Below are the code and all the weights of a small trained network. Each question names an input and a target symbol and asks about switching units off, where a switched-off unit gives its printed mean instead of its output.

import numpy as np


def w(rows, s, z=0):
    codes = np.array(rows[::2]) - 128.0
    scale = np.full(codes.shape[1], s)
    scale[-1] = z or s
    return codes * scale


def f(y):
    return y / 2 * (1 + np.tanh(0.7978845608 * (y + 0.044715 * y**3)))


def softmax(a):
    e = np.exp(a - a.max(-1, keepdims=True))
    return e / e.sum(-1, keepdims=True)


def log_softmax(a):
    a = a - a.max(-1, keepdims=True)
    return a - np.log(np.exp(a).sum(-1, keepdims=True))


def net(x, mask):
    ids = ['ΛΞβδζστφψω'.index(c) for c in x.split()]
    T = len(ids)
    res = E[ids] + P[:T]
    u = 0
    for l in range(2):
        r = res
        for j in range(2):
            rows = slice(2 * j, 2 * j + 2)
            q, k, v = (r @ M[l][rows].T for M in (Q, K, V))
            z = softmax(np.where(np.tri(T) > 0, q @ k.T / 2**0.5, -1e9)) @ v
            o = O[l][rows]
            res = res + np.where(mask[u + j], z, o[:, -1]) @ o[:, :-1]
        u += 2
        y = f(res @ A[l][:, :-1].T + A[l][:, -1])
        res = res + np.where(mask[u : u + 8], y, B[l][:, -1]) @ B[l][:, :-1]
        u += 8
    return log_softmax(res[-1] @ U[:, :-1].T + U[:, -1])


Q, K, V, O, A, B = {}, {}, {}, {}, {}, {}
E = w([
[161,72,37,99,22,156,93,135],'Λ',
[86,150,52,99,129,119,192,167],'Ξ',
[211,83,123,105,79,125,234,177],'β',
[227,164,203,56,164,134,83,236],'δ',
[70,130,68,193,52,136,110,157],'ζ',
[188,222,181,23,95,153,56,79],'σ',
[162,160,98,73,40,116,231,44],'τ',
[84,171,141,183,139,91,238,158],'φ',
[113,222,208,155,153,153,29,178],'ψ',
[187,68,131,172,1,144,116,110],'ω',
],0.0043)
P = w([
[177,80,130,161,161,129,129,84],'0',
[105,142,123,129,95,60,134,131],'1',
[117,74,183,117,126,202,162,119],'2',
[112,163,130,120,75,83,127,155],'3',
[255,156,93,185,183,142,102,97],'4',
[119,182,143,106,64,103,120,168],'5',
[137,112,192,104,103,249,127,144],'6',
[129,195,155,98,54,113,117,192],'7',
],0.0063)
Q[0] = w([
[156,242,121,137,2,90,140,214],'0.h1',
[86,133,173,100,65,182,153,170],'0.h1',
[125,174,130,101,124,93,93,154],'0.h2',
[127,103,100,156,151,140,124,116],'0.h2',
],0.048)
K[0] = w([
[138,247,244,47,107,209,61,202],'0.h1',
[251,219,54,188,211,91,52,93],'0.h1',
[159,158,206,130,161,103,41,163],'0.h2',
[151,121,62,180,95,96,177,119],'0.h2',
],0.026)
V[0] = w([
[158,111,41,1,161,140,147,172],'0.h1',
[135,176,179,48,130,114,117,5],'0.h1',
[123,137,165,111,154,101,84,120],'0.h2',
[130,128,162,91,155,112,83,123],'0.h2',
],0.02)
O[0] = w([
[81,2,46,112,170,40,168,133,93],'0.h1',
[184,165,45,25,169,181,113,212,254],'0.h1',
[118,111,99,179,94,137,145,164,134],'0.h2',
[121,93,107,189,97,136,144,157,153],'0.h2',
],0.0097,0.0026)
A[0] = w([
[84,184,75,168,126,116,214,155,42],'0.n1',
[88,90,70,196,113,207,125,161,74],'0.n2',
[57,172,149,162,138,69,96,224,43],'0.n3',
[91,107,143,148,129,74,95,131,4],'0.n4',
[12,248,156,101,191,16,112,165,46],'0.n5',
[180,53,182,129,175,138,93,134,83],'0.n6',
[103,131,160,86,74,71,81,139,60],'0.n7',
[208,94,217,114,206,114,192,144,84],'0.n8',
],0.011,0.0049)
B[0] = w([
[168,122,162,124,119,126,73,148,138],'0.n1',
[143,114,160,100,164,120,162,115,254],'0.n2',
[139,125,91,103,73,123,146,79,145],'0.n3',
[112,180,60,99,146,207,99,161,29],'0.n4',
[68,86,7,184,112,172,180,160,92],'0.n5',
[122,119,103,193,98,171,149,145,100],'0.n6',
[131,154,138,133,136,82,148,144,63],'0.n7',
[156,126,123,165,113,154,208,149,225],'0.n8',
],0.012,0.00065)
Q[1] = w([
[110,196,83,127,65,23,128,151],'1.h1',
[69,89,201,55,127,158,117,150],'1.h1',
[183,133,113,173,181,144,113,91],'1.h2',
[82,48,195,106,155,254,135,131],'1.h2',
],0.033)
K[1] = w([
[84,150,141,64,4,58,148,205],'1.h1',
[242,182,58,197,149,21,90,118],'1.h1',
[67,87,193,92,173,207,126,99],'1.h2',
[227,147,47,228,241,126,97,28],'1.h2',
],0.024)
V[1] = w([
[96,143,137,106,148,108,83,108],'1.h1',
[74,141,126,92,156,104,68,109],'1.h1',
[77,166,175,175,224,109,130,218],'1.h2',
[158,56,120,185,96,159,7,183],'1.h2',
],0.02)
O[1] = w([
[112,134,213,91,168,100,110,188,41],'1.h1',
[88,139,207,107,190,102,116,209,3],'1.h1',
[83,115,167,159,253,209,134,37,18],'1.h2',
[249,221,60,212,226,51,100,112,153],'1.h2',
],0.0064,0.0055)
A[1] = w([
[57,142,91,135,171,142,148,179,94],'1.n1',
[89,41,154,116,156,74,131,111,101],'1.n2',
[118,103,130,155,123,39,149,152,166],'1.n3',
[153,108,139,165,165,185,107,100,106],'1.n4',
[160,140,104,107,159,133,125,169,24],'1.n5',
[155,116,221,130,130,98,114,123,71],'1.n6',
[9,165,100,141,137,62,54,128,3],'1.n7',
[149,154,139,132,166,150,112,116,53],'1.n8',
],0.016,0.0054)
B[1] = w([
[178,147,55,123,91,66,136,68,150],'1.n1',
[176,145,112,214,172,205,200,209,174],'1.n2',
[136,75,178,118,182,101,57,92,207],'1.n3',
[132,159,151,57,180,128,206,99,177],'1.n4',
[8,143,130,139,167,159,79,105,254],'1.n5',
[58,176,125,146,141,19,187,179,167],'1.n6',
[148,178,163,24,158,169,182,37,145],'1.n7',
[128,71,164,136,116,101,128,207,156],'1.n8',
],0.015,0.0068)
U = w([
[150,43,158,127,163,78,79,112,255],'Λ',
[129,83,134,195,151,158,164,172,117],'Ξ',
[49,54,78,202,71,107,155,55,66],'β',
[161,132,47,107,187,94,171,90,11],'δ',
[83,138,151,156,128,57,173,139,102],'ζ',
[78,158,83,103,185,151,92,145,151],'σ',
[155,77,91,8,113,115,138,215,101],'τ',
[75,146,253,141,114,197,126,39,109],'φ',
[199,174,198,43,201,147,122,197,22],'ψ',
[226,244,160,170,73,158,78,129,233],'ω',
],0.0045,0.0028)

Each question gives the input, a string of symbols that net reads in full, and the target symbol t.
The units are the heads (2 rows each of Q, K, V and O) and the neurons (one row each of A and B). Each row of codes is followed by its name. A weight is (code - 128) times the scale printed after its matrix; where a second scale follows, it is the last column's (O, A, B and U).
mask holds one flag per unit, layer by layer, with each layer's heads first. A switched-off unit (its flag False) gives its mean, the last column of its rows in O or B, instead of its output. The means were averaged over made-up inputs and are rounded, as every weight is.
A unit's drop is (log p(t) with every unit on - log p(t) with that unit switched off) / (log p(t) with every unit on - log p(t) with every unit switched off).
The circuit of an input: a set's keep is (log p(t) with only the set's units on - log p(t) with every unit switched off) / (log p(t) with every unit on - log p(t) with every unit switched off). Starting from the 12 units with the biggest drops (on a tie, the unit counted first), units are removed one at a time, each time the one whose removal leaves the highest keep (on an exact tie, the one counted first), for as long as the keep stays at least 0.8.
circuit, biggest first: the units of the circuit, biggest drop first
most important unit: the unit with the biggest drop
top k neurons: the k neurons with the biggest drops, biggest first
k most important neurons of layer l: the k neurons of layer l with the biggest drops, biggest first
heads that matter: for each layer, one digit per head in row order, 1 if its drop is at least 0.15 and else 0, layers parted by /
drop when u is switched off: that unit's drop, to one decimal
input β φ ω ω ω ω φ, target ω: top neuron -> 1.n5
input ω τ β, target ω: heads that matter -> 10 / 01
input ζ Ξ ψ φ δ φ ψ ζ, target ω: heads that matter -> 10 / 00
input ζ ζ ψ, target ζ: circuit, biggest first -> 1.n6, 0.h1, 1.h1, 0.h2
input Ξ φ φ, target Ξ: circuit, biggest first -> 1.n2, 0.h1, 1.h2
input δ β τ τ, target Λ: heads that matter -> 11 / 00
input Ξ φ φ φ ω δ Ξ, target ω: heads that matter -> 10 / 01
input ζ φ τ φ φ, target τ: circuit, biggest first -> 1.h2, 0.h2, 0.h1
input δ ζ σ Ξ Λ, target σ: circuit, biggest first -> 0.h1, 1.n5
input ψ τ τ, target ψ: circuit, biggest first -> 1.h2, 1.n4, 0.h1, 1.n8
input ψ ω σ σ Ξ σ δ, target Ξ: heads that matter -> 11 / 01
input δ Λ β σ Λ, target β: top 2 neurons -> 0.n8, 0.n6
input δ ω τ Ξ δ δ, target Λ: heads that matter -> 11 / 00
input ω ψ ζ, target ω: circuit, biggest first -> 0.h1, 1.h2
input τ ψ σ, target τ: most important unit -> 1.h2
input Ξ δ τ ω ω ζ τ φ, target Λ: top 3 neurons -> 1.n3, 0.n1, 0.n3
input ψ ω ω β ψ Λ Λ, target ψ: top 2 neurons -> 1.n4, 1.n8
input δ ω δ, target δ: 2 most important neurons of layer 0 -> 0.n6, 0.n8
input δ τ σ ω Ξ ζ, target σ: top 2 neurons -> 1.n5, 0.n1
input ζ ω ζ ζ, target φ: most important unit -> 0.h1
input ω ω φ φ ψ φ ω, target ψ: top 2 neurons -> 1.n4, 1.n8
input ω σ δ ζ φ ω Ξ, target φ: 2 most important neurons of layer 0 -> 0.n8, 0.n3
input δ ζ τ Λ, target Λ: drop when 1.n3 is switched off -> 0.6
input β ω ψ σ δ σ, target σ: drop when 1.n5 is switched off -> 0.9
input τ ω ω, target τ: drop when 0.h1 is switched off -> 0.2
input σ β ω, target σ: drop when 0.h1 is switched off -> 1.3
input ζ ω ω ζ σ Ξ, target σ: most important neuron of layer 0 -> 0.n1
